Here is a tiny trained network, its code and every weight. The questions are about switching its units off for an input and a class, where a switched-off unit gives its printed mean instead of its output.

import numpy as np


def w(rows, s, z=0):
    codes = np.array(rows[::2]) - 128.0
    scale = np.full(codes.shape[1], s)
    scale[-1] = z or s
    return codes * scale


def f(y):
    return np.maximum(y, 0)


def log_softmax(a):
    a = a - a.max(-1, keepdims=True)
    return a - np.log(np.exp(a).sum(-1, keepdims=True))


def net(x, mask):
    res = np.array(x, float).reshape(1, 6) / 4 @ E
    y = f(res @ A[0][:, :-1].T + A[0][:, -1])
    res = res + np.where(mask, y, B[0][:, -1]) @ B[0][:, :-1]
    return log_softmax(res[-1] @ U[:, :-1].T + U[:, -1])


A, B = {}, {}
E = w([
[90,205,66,191,42,168,182],'x0',
[63,198,93,57,167,196,25],'x1',
[43,63,81,138,226,153,202],'x2',
[142,215,151,209,222,103,117],'x3',
[126,128,125,126,126,127,127],'x4',
[255,144,21,91,172,140,154],'x5',
],0.0064)
A[0] = w([
[209,61,161,211,95,20,248,38],'neuron 1',
[242,145,16,97,165,130,153,7],'neuron 2',
[158,231,153,235,248,80,111,140],'neuron 3',
[90,197,76,190,46,200,199,74],'neuron 4',
[99,188,70,210,51,180,184,46],'neuron 5',
[239,128,21,104,158,145,143,13],'neuron 6',
[200,60,165,217,87,4,250,68],'neuron 7',
[180,34,221,67,228,15,87,120],'neuron 8',
[196,198,114,212,222,101,111,99],'neuron 9',
[63,187,219,218,172,105,106,107],'neuron 10',
[216,212,161,120,32,103,36,89],'neuron 11',
[1,42,23,158,252,188,237,213],'neuron 12',
[243,162,13,108,183,150,146,3],'neuron 13',
[101,206,55,205,51,186,201,35],'neuron 14',
[95,205,85,76,171,216,27,5],'neuron 15',
],0.0046,0.0012)
B[0] = w([
[35,232,23,27,200,114,73,231],'neuron 1',
[44,47,171,203,93,19,117,210],'neuron 2',
[137,88,55,117,5,227,218,237],'neuron 3',
[178,77,155,208,218,170,42,195],'neuron 4',
[174,88,144,178,215,167,47,189],'neuron 5',
[44,55,169,200,87,25,112,204],'neuron 6',
[56,208,26,42,189,120,67,238],'neuron 7',
[191,94,89,176,199,237,51,252],'neuron 8',
[102,76,88,135,26,172,194,212],'neuron 9',
[79,44,106,181,22,131,190,203],'neuron 10',
[192,175,214,75,136,81,213,223],'neuron 11',
[232,205,254,56,122,82,229,253],'neuron 12',
[64,59,179,206,104,28,120,214],'neuron 13',
[187,86,150,174,230,183,49,196],'neuron 14',
[46,195,61,44,146,74,118,212],'neuron 15',
],0.0053,0.0052)
U = w([
[30,255,21,68,183,90,71,6],'0',
[35,29,191,196,58,44,118,113],'1',
[240,68,137,174,223,241,36,62],'2',
[245,233,245,76,122,92,222,121],'3',
[140,57,53,109,9,209,183,236],'4',
[139,139,128,115,118,134,127,218],'5',
],0.0075,0.0022)

Each question gives the input, the list of numbers given to net, and the class t.
The units are the neurons (one row each of A and B). Each row of codes is followed by its name. A weight is (code - 128) times the scale printed after its matrix; where a second scale follows, it is the last column's (A, B and U).
mask holds one flag per neuron, in row order. A switched-off neuron (its flag False) gives its mean, the last column of its row in B, instead of its output. The means were averaged over made-up inputs and are rounded, as every weight is.
A unit's drop is (log p(t) with every unit on - log p(t) with that unit switched off) / (log p(t) with every unit on - log p(t) with every unit switched off).
The circuit of an input: a set's keep is (log p(t) with only the set's units on - log p(t) with every unit switched off) / (log p(t) with every unit on - log p(t) with every unit switched off). Starting from the 12 units with the biggest drops (on a tie, the unit counted first), units are removed one at a time, each time the one whose removal leaves the highest keep (on an exact tie, the one counted first), for as long as the keep stays at least 0.8.
circuit, biggest first: the units of the circuit, biggest drop first
unit that matters most: the unit with the biggest drop
top k neurons: the k neurons with the biggest drops, biggest first
drop of u: that unit's drop, to one decimal
input [8,1,8,-8,-7,-7], class 2: circuit, biggest first => neuron 4; neuron 14; neuron 5
input [-8,-4,-1,2,-8,-2], class 2: circuit, biggest first => neuron 8
input [-6,1,-6,8,8,4], class 4: circuit, biggest first => neuron 3; neuron 9
input [-8,-6,-7,0,6,-6], class 2: top 3 neurons => neuron 8; neuron 12; neuron 15
input [8,-8,1,4,-4,4], class 0: top 2 neurons => neuron 1; neuron 7
input [8,-4,-8,-6,-4,5], class 2: circuit, biggest first => neuron 14; neuron 4
input [-3,-4,5,7,-2,-2], class 4: top 2 neurons => neuron 3; neuron 10
input [1,-5,2,0,-6,7], class 1: circuit, biggest first => neuron 2; neuron 6
input [-5,-8,3,-1,5,4], class 0: circuit, biggest first => neuron 1; neuron 7
input [5,-5,-6,7,-7,-5], class 4: top 4 neurons => neuron 3; neuron 10; neuron 12; neuron 9
input [6,-4,4,8,8,-5], class 4: circuit, biggest first => neuron 3; neuron 2
input [8,0,3,6,-2,-4], class 2: top 3 neurons => neuron 14; neuron 4; neuron 5
input [0,2,6,6,-3,6], class 1: circuit, biggest first => neuron 13; neuron 2; neuron 6
input [-1,-5,0,3,2,4], class 0: unit that matters most => neuron 1
input [7,4,8,7,5,8], class 1: top 2 neurons => neuron 13; neuron 2
input [5,5,-6,7,-7,5], class 4: top 3 neurons => neuron 3; neuron 9; neuron 12
input [4,-4,-2,3,-3,1], class 0: top 4 neurons => neuron 1; neuron 7; neuron 8; neuron 12
input [8,1,0,-2,-1,7], class 2: top 3 neurons => neuron 14; neuron 4; neuron 5
input [-6,-7,7,0,-7,7], class 0: top 2 neurons => neuron 1; neuron 7
input [2,4,8,-4,-1,2], class 3: circuit, biggest first => neuron 12
input [8,3,3,7,2,-5], class 2: drop of neuron 5 => 0.3
input [2,6,-4,1,-5,8], class 1: drop of neuron 2 => 0.2
input [-6,1,8,-8,8,8], class 1: drop of neuron 13 => 0.2
